1.18 -2.01 -2.51 0.12 -0.06 1.68 -0.36 0.27 -0.27 -1.37 4.64 -0.90 1.18 -0.24 0.25 -1.00 -1.06 0.87 -2.68 -1.52 -3.25 -0.92 -1.99 -1.42 0.91 -1.56 -1.52 0.97 1.47 1.26 1.75 -1.87 -> (92)
1.48 -0.77 -2.95 1.82 -0.72 -0.54 0.41 1.22 -1.85 -0.32 4.01 -0.14 1.04 -0.83 -1.46 0.98 0.13 2.37 -0.86 -1.18 -1.61 0.37 -1.07 -1.46 1.19 -0.96 -0.70 -0.82 1.24 0.09 2.51 -1.78 -> (92)
-0.27 -0.71 -1.71 0.46 -0.23 -0.60 -0.04 -0.23 -0.40 -0.59 3.42 -0.13 0.38 0.95 0.43 -0.47 -1.29 1.20 -1.07 -2.05 -2.23 -1.35 -2.07 -2.29 0.49 -1.16 -1.33 0.78 1.30 -0.24 2.21 -0.81 -> (92)
-0.14 -1.20 -3.63 -0.27 0.90 1.60 -1.32 -1.06 0.57 -0.59 3.41 -0.99 1.34 -3.22 -0.61 -1.06 -0.86 1.11 -1.72 -2.05 -0.07 -0.04 -2.08 -2.52 -0.09 -2.14 -1.92 1.34 1.14 1.93 1.81 -2.81 -> (92)
0.10 -1.06 -1.03 1.66 0.96 -0.48 0.22 0.22 -0.43 0.61 3.00 -0.49 0.90 -0.91 0.97 -0.76 -1.18 0.61 -1.06 -0.70 -0.93 0.26 -1.17 -2.88 0.79 0.07 -0.89 0.92 1.58 1.50 1.88 -1.41 -> (91)
1.83 -1.18 -2.88 1.57 0.78 0.29 -0.39 -0.10 1.48 -0.08 3.40 0.68 0.43 -0.48 0.69 -1.99 -1.31 -0.24 -0.88 0.19 0.48 0.53 -0.90 -4.08 1.04 -0.52 -1.73 0.66 1.79 -1.11 1.47 -2.35 -> (91)
0.87 -1.03 -2.76 0.83 -0.42 0.89 0.47 1.22 -1.57 0.43 2.92 0.66 0.44 -1.80 0.99 0.64 -0.13 1.30 -0.62 -1.58 -1.38 0.18 -1.43 -0.97 0.33 -3.88 -1.14 0.57 1.10 -0.09 1.84 -2.35 -> (92)
1.82 -3.13 -2.99 2.29 1.68 -0.87 -0.44 1.01 1.04 0.87 6.82 -0.33 0.71 -2.14 0.54 -1.49 1.03 0.08 -0.70 -0.51 -2.07 1.79 -0.46 -1.63 0.94 -0.23 -1.48 1.45 2.63 -1.08 1.39 -1.66 -> (92)
3.25 -2.15 -5.24 1.94 0.92 -2.12 -0.82 0.37 -0.10 -0.66 2.15 0.44 -0.34 -0.92 2.63 -1.43 -0.91 3.51 -1.38 -1.28 -0.34 -0.69 -1.39 -2.75 0.60 -0.64 -0.86 2.25 2.68 -0.99 4.11 -3.43 -> (91)
1.74 -1.53 -3.44 1.36 0.91 -0.28 -0.55 -0.13 -0.52 -0.15 3.73 0.33 1.58 -1.65 0.55 -0.30 -0.77 -0.47 -1.36 -1.44 -1.54 1.53 -1.48 -2.45 -0.28 -0.72 -1.51 1.94 2.34 0.23 1.90 -1.12 -> (91)
2.56 -2.98 -3.77 1.31 0.24 -2.47 -3.38 0.31 -1.09 0.13 3.55 -0.33 -0.17 0.61 0.90 -0.72 -0.54 1.78 -1.18 -0.43 -2.44 1.70 -0.23 -1.34 1.06 0.72 -2.08 1.10 1.62 -2.46 1.50 -2.88 -> (91)
0.95 -1.82 -2.03 1.69 0.36 -0.93 -0.30 0.49 0.52 -2.58 2.59 0.68 1.41 0.25 0.73 -0.33 -0.66 -0.40 -2.79 -2.68 -1.22 -1.33 -1.47 -3.59 0.51 -2.27 -2.61 1.66 2.30 1.31 2.87 -1.81 -> (92)
0.40 -1.44 -2.40 0.93 0.62 -0.12 -0.30 0.26 0.51 -0.07 2.29 0.27 0.13 0.74 0.02 -0.47 -0.60 0.68 -0.66 -1.42 -1.67 0.58 -1.02 -1.13 0.35 -0.32 -1.17 0.60 1.03 -0.28 1.63 -1.65 -> (91)
1.99 -1.16 -3.87 3.04 0.77 -0.31 -0.47 0.63 0.76 -0.12 4.50 0.43 -0.18 -1.22 -0.29 -0.59 -0.28 0.52 -1.52 -1.33 -3.21 0.48 -1.42 -1.54 2.68 0.17 -1.85 1.54 1.85 -0.43 3.05 -2.30 -> (91)
0.98 -0.96 -1.81 0.76 0.18 -0.66 0.26 -0.05 -0.97 -0.91 2.42 1.13 1.10 1.67 0.95 0.27 -0.10 1.29 -1.70 -1.75 -1.53 -1.73 -1.80 -1.71 0.07 -0.39 -1.76 0.28 1.69 -0.04 2.30 0.04 -> (92)
1.21 -1.53 -4.81 1.21 0.80 0.28 -0.85 0.05 -0.32 -0.44 5.86 -0.83 0.60 -1.08 0.74 -0.81 -0.91 2.99 -0.30 -1.86 -3.09 -0.27 -1.57 -2.77 0.26 0.13 -1.89 -0.01 3.45 0.73 3.27 -2.74 -> (92)

-1.63 -0.03 0.80 -0.56 -0.46 -0.43 -0.68 -0.54 0.32 0.42 0.22 0.04 -1.15 0.67 -0.42 -0.19 -0.24 0.40 0.70 0.08 0.41 -0.61 0.39 0.26 -0.35 0.43 -0.21 -0.35 0.34 0.76 0.13 0.35 -> [50]
-1.22 -0.30 0.88 -1.05 -0.07 0.02 -1.35 -0.56 0.64 0.35 0.30 -0.22 -1.42 0.65 -0.52 -0.68 -2.22 -0.15 0.32 -0.19 -2.10 -0.36 0.50 -0.31 -0.23 -0.06 0.12 -0.73 0.41 1.23 -1.29 0.64 -> [50]
0.27 -0.18 0.59 -0.23 0.15 0.06 -1.01 0.04 0.21 0.10 -0.61 1.05 -0.67 0.31 0.02 -0.06 -2.29 -0.26 0.44 0.47 -1.10 -0.43 0.00 0.55 -0.75 0.15 0.13 -1.35 0.98 1.28 -0.82 -0.12 -> [50]
-1.34 -1.03 1.18 -0.99 -0.30 1.30 -0.54 0.71 0.26 0.34 -0.66 -1.32 0.05 0.51 -0.24 -0.12 -0.83 -0.77 -0.78 -0.23 -1.03 -0.15 0.22 -0.69 0.63 0.32 -0.09 0.43 0.22 0.22 -0.91 0.16 -> [50]
-0.77 -0.53 1.06 -0.53 -0.09 0.75 -0.45 0.48 0.46 -0.09 0.34 0.41 -1.53 0.19 -0.39 0.22 -0.81 -0.27 -0.14 0.11 -1.29 0.02 0.23 0.43 0.26 -0.29 0.03 -0.85 0.45 0.75 -0.41 1.10 -> [50]
-1.06 -0.23 0.55 -0.97 -0.09 -0.11 0.20 -0.03 0.07 -0.30 0.45 -0.24 -1.13 0.19 -0.07 0.11 -1.39 -0.43 -0.31 -0.81 -1.91 -0.67 0.32 -0.18 0.18 0.53 -0.38 0.30 0.18 0.52 0.00 0.68 -> [50]
-0.45 -0.96 -0.42 0.89 0.71 1.06 -0.40 0.31 0.07 -0.24 1.34 -0.41 -0.52 -0.58 -0.49 -0.13 -0.38 -0.82 0.22 -0.98 -2.20 0.20 0.41 0.08 0.24 0.58 0.54 -0.49 1.12 -0.35 0.07 0.82 -> [52]
-1.04 0.01 0.64 -0.59 0.19 0.24 -0.71 -0.77 0.76 0.35 1.05 0.63 -1.83 0.37 -1.12 -0.32 -1.54 -0.04 -0.85 -0.56 -2.99 -0.44 0.57 0.09 0.52 0.13 -1.16 -0.14 0.53 1.26 -0.65 0.21 -> [50]
-1.38 -0.43 1.40 -0.21 0.17 1.38 -1.13 0.11 0.42 -0.03 0.05 0.30 -0.98 0.44 -0.85 -0.26 -1.41 0.18 -0.13 -0.79 -2.44 -0.18 0.57 -0.22 -1.00 0.21 0.37 -0.03 0.90 0.52 -0.71 0.45 -> [50]
-0.73 -0.27 1.04 -0.60 -0.51 0.11 -0.86 0.25 0.47 0.20 -0.24 0.75 -0.87 1.13 -0.38 0.34 2.09 -0.08 0.19 0.25 -0.80 -0.62 0.09 0.12 -0.06 0.81 0.29 -0.27 0.72 0.94 -0.82 0.77 -> [50]
-0.06 -0.92 1.39 -0.91 -0.61 0.79 -1.03 -0.53 -0.32 0.11 0.66 -0.33 -0.83 0.50 -1.09 -0.33 -1.65 -0.79 0.04 -0.91 -2.78 -1.25 0.24 0.25 0.64 0.67 -0.71 -0.41 1.60 0.18 -0.75 0.37 -> [50]
-0.98 -0.71 0.41 -0.52 0.92 -0.56 -0.91 0.32 0.74 0.19 -0.02 1.28 -0.57 -0.40 -0.53 0.50 -1.62 0.18 -0.25 0.78 -1.76 -0.82 -0.08 -0.50 -0.06 0.10 -0.13 0.08 1.03 0.97 -0.14 0.22 -> [50]
0.51 -0.72 0.85 -0.59 -0.31 0.09 0.21 -0.14 -0.18 0.11 0.78 -0.37 0.29 0.80 -0.76 -0.41 -0.67 0.01 0.42 0.39 -1.53 -0.91 0.05 -0.07 1.94 0.35 -1.21 -1.24 0.37 0.29 -0.43 -0.09 -> [50]
-0.90 -0.48 0.48 -0.09 0.03 -0.24 -0.31 -0.10 0.43 -0.09 0.01 0.58 -0.42 -0.44 -0.87 -0.23 -0.84 0.03 -0.13 -0.01 -1.45 -0.70 0.13 0.02 0.54 0.07 0.17 -0.21 0.87 0.58 -0.73 0.62 -> [50]
-1.00 -0.38 0.51 -0.76 0.07 -4.16 -1.58 -0.70 1.15 -0.14 -0.28 0.96 -0.90 0.65 0.09 -0.14 -1.81 -0.32 0.74 0.25 0.12 -0.27 0.59 0.30 -1.24 0.00 0.03 0.27 0.47 0.07 -0.76 -0.01 -> [50]
-1.40 0.31 1.18 -1.53 -0.34 -0.09 -0.38 -0.54 0.38 0.07 0.34 0.71 -1.85 -0.07 -0.16 0.45 -2.02 -0.53 0.25 0.03 -1.49 -0.43 1.17 0.00 0.03 0.17 -0.53 -0.48 0.43 1.52 0.03 0.38 -> [50]
-1.05 -0.47 0.76 -0.23 0.01 -0.06 -1.29 0.06 0.27 0.00 -0.31 0.25 -0.64 -0.04 -1.00 0.16 -1.33 0.47 -0.01 0.41 -0.85 -0.52 0.18 0.27 -0.31 0.20 0.34 -0.79 0.71 1.18 -0.56 0.17 -> [50]
-0.55 -0.07 0.77 -1.63 -0.80 -0.05 -0.73 -0.05 -0.13 0.37 -0.43 0.75 -0.43 0.50 -0.30 0.26 -1.05 0.82 -0.28 -0.14 -0.20 -0.87 -0.35 -0.37 -0.09 0.42 -0.63 -0.30 0.58 0.69 0.06 0.56 -> [50]
0.00 0.26 -0.56 1.13 0.67 -0.26 0.37 -0.38 -0.23 0.30 1.78 -0.24 -0.62 -0.93 -0.05 -0.86 0.20 -1.30 0.49 -0.81 0.28 -0.26 0.39 0.42 0.45 0.37 0.64 -0.49 0.99 0.32 0.33 0.18 -> [52]
-0.27 0.05 -0.41 0.83 1.47 -0.70 0.58 -0.47 -0.94 -0.39 0.51 -1.01 0.10 -0.73 -0.48 -0.68 -1.05 -0.95 0.48 -0.73 0.74 -0.69 0.50 0.30 0.10 0.37 0.71 -1.06 0.72 -0.49 0.29 -0.34 -> [52]
-0.35 0.68 -0.26 0.60 0.57 1.06 -0.86 -0.17 0.46 -0.57 0.32 0.13 -0.60 -0.26 -0.97 -0.95 0.26 -0.17 -0.93 -0.86 -1.08 -0.05 0.79 0.36 -0.11 0.29 1.12 -0.46 1.30 0.51 0.17 0.84 -> [52]
-1.37 -0.47 0.95 -0.67 -0.02 -0.04 -1.18 0.13 0.66 0.35 0.14 0.27 -0.35 0.15 -0.76 0.22 -0.74 0.30 -0.18 0.39 -0.66 -0.86 0.07 -0.28 -0.27 0.07 -0.02 0.59 2.36 0.66 -0.78 0.43 -> [50]
-0.58 -0.33 0.69 -0.24 -0.42 0.27 -1.03 -0.63 -0.21 -0.02 0.18 -0.46 -0.36 -0.01 -0.50 -0.72 -1.63 0.07 0.39 -0.84 -0.71 -0.64 0.00 0.27 -0.22 0.04 -0.37 -0.18 0.56 -0.02 -0.22 -0.04 -> [50]
-0.97 -0.46 1.03 -1.40 -0.01 0.49 -0.59 1.14 0.45 0.13 0.37 0.81 -2.36 0.10 -0.17 0.05 -0.98 -0.25 0.54 -0.09 -2.56 0.87 0.38 -0.76 0.29 0.70 -0.44 -0.66 0.63 0.77 -0.21 0.89 -> [50]
-1.04 -0.94 0.52 -0.75 -1.31 0.29 -1.80 -0.40 1.28 -0.31 -0.33 0.81 -1.30 0.91 -1.21 -0.16 -1.79 -0.10 -0.63 0.19 -2.80 -0.32 0.35 -0.75 0.46 0.77 0.51 -0.83 1.62 1.31 -1.56 0.17 -> [50]
-0.88 -0.05 0.86 -0.24 0.27 0.50 -1.77 -0.33 0.72 -0.15 0.49 0.23 -0.55 0.61 -0.56 -0.39 -1.35 -0.11 0.42 0.13 -2.17 -0.25 0.15 0.35 -0.16 0.25 -0.16 0.02 1.27 0.50 -0.60 0.54 -> [50]
-2.33 -0.35 -0.50 1.61 0.58 -1.75 -0.44 -0.55 0.90 -0.35 1.75 1.34 -1.62 0.08 -1.23 -0.60 -0.30 -0.84 0.20 -0.28 1.34 -1.28 0.53 -0.12 0.35 -0.07 1.68 -0.78 0.78 0.04 -0.87 0.20 -> [52]
0.47 -1.02 0.63 0.09 0.12 -0.51 -0.45 0.47 0.02 0.63 -0.51 -0.20 -0.01 -0.13 -0.16 0.21 -1.79 -0.18 0.69 0.31 -0.98 -0.37 0.03 -0.17 0.28 0.47 -0.27 -0.10 -0.18 0.52 -0.96 0.14 -> [50]
-0.72 1.38 -0.83 0.08 -0.20 -2.37 1.17 -0.44 -0.52 0.13 1.19 1.95 -0.22 0.89 -0.30 -0.37 -0.35 -0.38 0.22 -0.43 3.62 -0.50 0.94 -0.06 -0.38 0.03 0.60 -0.01 -0.33 -0.06 0.88 -0.98 -> [52]
-0.71 -0.55 0.92 -1.71 -0.38 -0.33 -1.07 0.23 0.15 0.37 0.10 0.96 -1.11 0.63 0.10 0.20 -2.24 -0.09 0.08 0.28 -1.30 -0.13 0.72 -0.02 -0.14 -0.06 -1.02 -0.36 0.17 0.99 -0.34 -0.03 -> [50]
-1.03 0.45 -0.46 0.49 0.18 -1.43 0.71 0.00 -0.64 -0.56 1.40 -0.42 -1.37 0.75 0.30 -0.59 0.54 -0.61 0.46 -1.16 2.17 -1.03 1.04 0.56 -0.22 0.59 -0.04 -0.81 0.34 -1.13 0.78 0.34 -> [52]
-0.07 0.44 -0.12 0.78 -0.46 0.15 0.61 -0.26 0.22 0.08 1.08 -0.74 -0.20 -1.06 -0.44 -1.21 1.06 -0.04 0.02 -1.02 0.95 -0.27 0.42 0.10 -1.52 0.26 0.53 -1.00 -0.27 0.16 1.31 0.62 -> [52]
-0.09 -0.73 0.49 -1.03 0.36 -0.92 0.08 0.55 -0.19 -0.64 0.61 -0.03 -0.62 -0.62 -0.18 0.06 -0.92 -0.40 0.32 -0.15 -1.13 -0.91 0.73 0.20 0.95 0.20 -0.48 -0.69 0.12 0.12 -0.07 0.59 -> [50]
0.19 -0.49 0.15 -0.18 0.11 0.55 -1.11 -0.11 0.50 0.11 1.19 1.19 -1.17 -0.37 -0.31 0.20 -0.05 -0.04 -0.14 0.27 -2.57 0.29 0.51 0.20 -1.78 0.21 0.16 -0.44 0.89 1.14 0.07 1.74 -> [50]
-0.15 -0.21 0.43 0.36 -0.08 -0.46 -0.42 -0.21 0.40 -0.14 0.39 -0.07 -1.42 -0.25 -0.48 -0.59 -1.19 -0.07 0.00 -0.01 -0.24 -0.15 0.47 0.00 0.36 0.31 -0.37 0.06 0.89 0.51 -0.33 0.25 -> [50]
-2.18 0.17 -1.12 1.46 1.00 -0.40 0.77 0.10 -0.04 -0.09 1.23 0.30 -1.12 0.24 -0.15 0.09 -0.89 -0.83 0.04 -1.44 0.34 0.35 0.43 -0.18 -0.82 0.04 1.50 0.38 1.09 -0.46 -0.32 0.02 -> [52]
-0.27 -1.36 0.67 -1.03 -0.40 -0.30 0.93 0.70 -0.29 -0.46 1.22 0.10 -1.75 -0.59 0.57 0.55 0.14 -1.64 -0.60 -0.57 -1.59 -0.98 0.66 -0.32 1.44 0.56 -1.21 0.54 0.22 -0.93 0.32 0.83 -> [50]
-0.36 -0.44 0.34 -0.56 0.25 -0.61 -0.17 0.20 0.34 0.05 0.09 0.52 -0.76 0.00 0.05 0.26 -1.10 -0.37 0.29 0.03 -1.51 -0.63 0.09 -0.32 0.27 -0.31 -0.29 -0.35 0.22 0.63 -0.70 0.65 -> [50]
0.69 0.13 -0.42 0.79 0.14 0.22 -0.23 -0.48 -0.87 -0.01 0.70 0.40 -0.10 -0.17 0.18 0.03 0.65 -0.19 0.74 -0.56 1.34 -0.24 0.91 1.17 -0.73 0.68 0.39 -1.53 0.75 0.21 0.90 -0.35 -> [52]
